Below is a small trained network, with its code and all its weights. Each question gives an input and a class and asks what happens when units are switched off, that is, made to give their printed mean instead of their output.

import numpy as np


def w(rows, s, z=0):
    codes = np.array(rows[::2]) - 128.0
    scale = np.full(codes.shape[1], s)
    scale[-1] = z or s
    return codes * scale


def f(y):
    return y / 2 * (1 + np.tanh(0.7978845608 * (y + 0.044715 * y**3)))


def log_softmax(a):
    a = a - a.max(-1, keepdims=True)
    return a - np.log(np.exp(a).sum(-1, keepdims=True))


def net(x, mask):
    res = np.array(x, float).reshape(1, 6) / 4 @ E
    y = f(res @ A[0][:, :-1].T + A[0][:, -1])
    res = res + np.where(mask, y, B[0][:, -1]) @ B[0][:, :-1]
    return log_softmax(res[-1] @ U[:, :-1].T + U[:, -1])


A, B = {}, {}
E = w([
[150,109,144,158,139,143,143],'x0',
[167,98,158,180,141,158,149],'x1',
[75,213,222,166,161,96,188],'x2',
[2,86,107,139,69,75,125],'x3',
[111,96,171,103,189,126,33],'x4',
[177,157,111,170,113,37,74],'x5',
],0.01)
A[0] = w([
[154,104,64,101,78,183,121,101],'N0',
[145,173,87,214,147,82,69,41],'N1',
[107,122,181,24,144,149,56,218],'N2',
[156,179,86,175,77,96,110,130],'N3',
[95,186,197,100,156,102,162,58],'N4',
[201,57,70,60,124,145,53,117],'N5',
[65,85,114,183,84,114,119,74],'N6',
[131,61,102,147,119,168,174,255],'N7',
[80,84,140,158,90,111,116,67],'N8',
[87,145,160,161,200,115,172,96],'N9',
[153,93,113,164,162,28,100,111],'N10',
[254,220,126,51,198,210,98,140],'N11',
[158,101,104,105,98,151,109,70],'N12',
[61,113,106,107,201,225,140,95],'N13',
[96,98,145,69,125,194,179,95],'N14',
[138,86,94,111,124,155,115,97],'N15',
[110,109,177,110,144,145,54,35],'N16',
[203,207,116,90,113,134,141,55],'N17',
[148,99,75,142,112,155,90,77],'N18',
[133,227,201,119,150,140,142,149],'N19',
[102,96,171,152,206,133,26,101],'N20',
[186,113,142,179,131,52,99,229],'N21',
],0.0091,0.006)
B[0] = w([
[203,102,209,166,114,59,120,178],'N0',
[161,203,187,32,173,194,67,154],'N1',
[112,99,133,155,98,160,198,203],'N2',
[150,145,74,43,104,203,173,166],'N3',
[167,132,221,147,138,73,145,163],'N4',
[157,100,147,75,142,46,136,222],'N5',
[61,119,69,199,236,138,43,161],'N6',
[130,116,118,120,52,145,122,206],'N7',
[100,121,114,234,217,123,2,147],'N8',
[150,119,196,126,129,116,143,160],'N9',
[154,189,122,49,112,222,131,163],'N10',
[35,75,72,202,150,152,90,247],'N11',
[193,128,158,175,169,37,104,146],'N12',
[183,219,150,51,149,200,96,176],'N13',
[203,219,110,68,151,201,90,172],'N14',
[198,125,182,106,118,91,91,153],'N15',
[151,171,36,190,125,99,159,142],'N16',
[131,77,36,159,143,152,109,157],'N17',
[168,139,192,85,154,40,130,154],'N18',
[127,65,201,144,135,94,158,191],'N19',
[189,190,50,213,13,143,232,177],'N20',
[74,128,170,70,110,179,123,196],'N21',
],0.0077,0.012)
U = w([
[154,181,158,43,177,190,61,69],'0',
[153,88,217,130,169,7,103,64],'1',
[77,79,85,195,254,119,36,61],'2',
[141,145,82,165,40,101,182,149],'3',
[97,72,152,102,85,129,117,255],'4',
],0.011,0.0083)

Each question gives the input, the list of numbers given to net, and the class t.
The units are the neurons (one row each of A and B). Each row of codes is followed by its name. A weight is (code - 128) times the scale printed after its matrix; where a second scale follows, it is the last column's (A, B and U).
mask holds one flag per neuron, in row order. A switched-off neuron (its flag False) gives its mean, the last column of its row in B, instead of its output. The means were averaged over made-up inputs and are rounded, as every weight is.
A unit's drop is (log p(t) with every unit on - log p(t) with that unit switched off) / (log p(t) with every unit on - log p(t) with every unit switched off).
The circuit of an input: a set's keep is (log p(t) with only the set's units on - log p(t) with every unit switched off) / (log p(t) with every unit on - log p(t) with every unit switched off). Starting from the 12 units with the biggest drops (on a tie, the unit counted first), units are removed one at a time, each time the one whose removal leaves the highest keep (on an exact tie, the one counted first), for as long as the keep stays at least 0.8.
units of the circuit, in order: the units of the circuit, biggest drop first
most important unit: the unit with the biggest drop
k most important neurons: the k neurons with the biggest drops, biggest first
drop when u is switched off: that unit's drop, to one decimal
input [0,7,0,-6,6,-2], class 2: most important unit -> N11
input [-7,-3,2,-2,8,7], class 3: 2 most important neurons -> N20, N2
input [-5,1,7,-5,-5,-1], class 1: 2 most important neurons -> N19, N4
input [0,8,-6,5,6,-2], class 1: units of the circuit, in order -> N5, N18
input [-5,-4,-4,-5,-3,-4], class 2: 2 most important neurons -> N11, N20
input [-2,4,5,3,4,7], class 0: units of the circuit, in order -> N1, N10
input [-5,7,6,3,5,-4], class 1: 3 most important neurons -> N4, N9, N19
input [7,-8,3,7,7,0], class 2: 3 most important neurons -> N8, N6, N7
input [1,1,-4,4,-2,4], class 0: units of the circuit, in order -> N11, N10, N20
input [-1,-5,3,4,0,-4], class 0: units of the circuit, in order -> N11, N14
input [-6,-4,6,5,-3,2], class 1: units of the circuit, in order -> N4, N20
input [8,-1,-8,1,7,-6], class 1: units of the circuit, in order -> N5, N0
input [-4,-6,6,7,-4,-7], class 0: 2 most important neurons -> N14, N11
input [8,0,-7,8,0,-2], class 2: units of the circuit, in order -> N6
input [-7,-1,-2,7,-6,-6], class 2: units of the circuit, in order -> N6, N8
input [3,-1,-8,7,7,4], class 1: 3 most important neurons -> N5, N18, N11
input [3,-8,1,8,-2,-8], class 0: 2 most important neurons -> N14, N13
input [-3,-5,-5,-7,-2,5], class 2: 2 most important neurons -> N11, N17
input [0,-3,0,7,-6,-6], class 2: 2 most important neurons -> N6, N8
input [4,0,6,3,-4,8], class 0: most important unit -> N1
input [5,-2,3,4,8,-8], class 0: 3 most important neurons -> N13, N14, N11
input [4,1,-6,5,-4,6], class 0: 2 most important neurons -> N10, N3
input [-1,-4,-7,1,5,3], class 1: 2 most important neurons -> N5, N18
input [0,7,-3,2,-3,-6], class 0: 2 most important neurons -> N14, N13
input [8,-6,-2,-4,1,8], class 0: drop when N1 is switched off -> 0.1
input [7,6,8,3,-7,5], class 1: drop when N4 is switched off -> 0.2
input [6,-3,0,0,6,3], class 3: drop when N20 is switched off -> 0.5
